Here is a tiny trained network, its code and every weight. The questions are about switching its units off for an input and a class, where a switched-off unit gives its printed mean instead of its output.

import numpy as np


def w(rows, s, z=0):
    codes = np.array(rows[::2]) - 128.0
    scale = np.full(codes.shape[1], s)
    scale[-1] = z or s
    return codes * scale


def f(y):
    return np.maximum(y, 0)


def log_softmax(a):
    a = a - a.max(-1, keepdims=True)
    return a - np.log(np.exp(a).sum(-1, keepdims=True))


def net(x, mask):
    res = np.array(x, float).reshape(1, 3) / 4 @ E
    y = f(res @ A[0][:, :-1].T + A[0][:, -1])
    res = res + np.where(mask, y, B[0][:, -1]) @ B[0][:, :-1]
    return log_softmax(res[-1] @ U[:, :-1].T + U[:, -1])


A, B = {}, {}
E = w([
[127,13,138,159,210],'x0',
[56,85,44,107,31],'x1',
[165,104,18,5,145],'x2',
],0.013)
A[0] = w([
[113,74,82,143,181,116],'neuron 1',
[43,105,163,219,99,162],'neuron 2',
[127,129,131,93,143,93],'neuron 3',
[67,116,130,229,133,167],'neuron 4',
[111,191,67,48,123,161],'neuron 5',
[162,90,155,42,182,126],'neuron 6',
[150,68,148,103,171,244],'neuron 7',
[30,152,122,61,40,199],'neuron 8',
[74,89,203,161,70,161],'neuron 9',
[49,149,160,128,115,111],'neuron 10',
[106,50,102,135,163,165],'neuron 11',
[114,141,187,204,246,181],'neuron 12',
[173,48,17,74,150,205],'neuron 13',
[129,155,129,50,133,198],'neuron 14',
[73,60,106,67,73,255],'neuron 15',
[213,132,72,70,168,93],'neuron 16',
[38,63,110,93,197,94],'neuron 17',
[86,157,156,239,128,195],'neuron 18',
[81,182,196,112,97,228],'neuron 19',
[83,133,134,176,136,114],'neuron 20',
],0.013,0.0048)
B[0] = w([
[108,54,74,140,106,177],'neuron 1',
[174,38,155,64,168,214],'neuron 2',
[155,116,145,108,114,146],'neuron 3',
[96,59,155,96,207,199],'neuron 4',
[137,141,77,172,121,220],'neuron 5',
[179,138,85,199,92,196],'neuron 6',
[88,178,125,199,104,196],'neuron 7',
[96,97,82,232,161,224],'neuron 8',
[235,2,135,61,199,197],'neuron 9',
[155,67,113,120,132,162],'neuron 10',
[69,29,86,172,133,185],'neuron 11',
[41,190,165,126,119,249],'neuron 12',
[158,162,126,174,122,254],'neuron 13',
[163,189,76,164,176,190],'neuron 14',
[125,100,95,170,141,217],'neuron 15',
[192,171,155,137,178,214],'neuron 16',
[49,107,95,167,98,181],'neuron 17',
[104,103,175,74,167,226],'neuron 18',
[74,101,96,74,123,200],'neuron 19',
[122,52,182,80,125,163],'neuron 20',
],0.0088,0.019)
U = w([
[60,79,91,73,61,64],'0',
[133,122,80,52,91,13],'1',
[83,31,132,8,164,158],'2',
[228,204,86,122,176,178],'3',
[56,114,155,143,138,2],'4',
[54,117,50,213,95,192],'5',
[107,119,138,74,2,33],'6',
[42,226,159,33,136,192],'7',
],0.01,0.0047)

Each question gives the input, the list of numbers given to net, and the class t.
The units are the neurons (one row each of A and B). Each row of codes is followed by its name. A weight is (code - 128) times the scale printed after its matrix; where a second scale follows, it is the last column's (A, B and U).
mask holds one flag per neuron, in row order. A switched-off neuron (its flag False) gives its mean, the last column of its row in B, instead of its output. The means were averaged over made-up inputs and are rounded, as every weight is.
A unit's drop is (log p(t) with every unit on - log p(t) with that unit switched off) / (log p(t) with every unit on - log p(t) with every unit switched off).
most important unit: the unit with the biggest drop
k most important neurons: the k neurons with the biggest drops, biggest first
drop when u is switched off: that unit's drop, to one decimal
input [2,-8,1], class 7: most important unit => neuron 12
input [4,-7,6], class 3: 2 most important neurons => [neuron 16; neuron 8]
input [7,-8,-1], class 5: 4 most important neurons => [neuron 6; neuron 7; neuron 2; neuron 9]
input [4,-8,3], class 5: 3 most important neurons => [neuron 12; neuron 7; neuron 9]
input [3,-7,-1], class 7: 2 most important neurons => [neuron 12; neuron 8]
input [3,-2,6], class 5: 3 most important neurons => [neuron 17; neuron 11; neuron 9]
input [3,-5,5], class 3: 2 most important neurons => [neuron 16; neuron 8]
input [0,-1,8], class 3: drop when neuron 16 is switched off => 0.4
input [0,-7,-3], class 7: drop when neuron 12 is switched off => 0.2
input [5,-8,5], class 5: drop when neuron 12 is switched off => 0.1
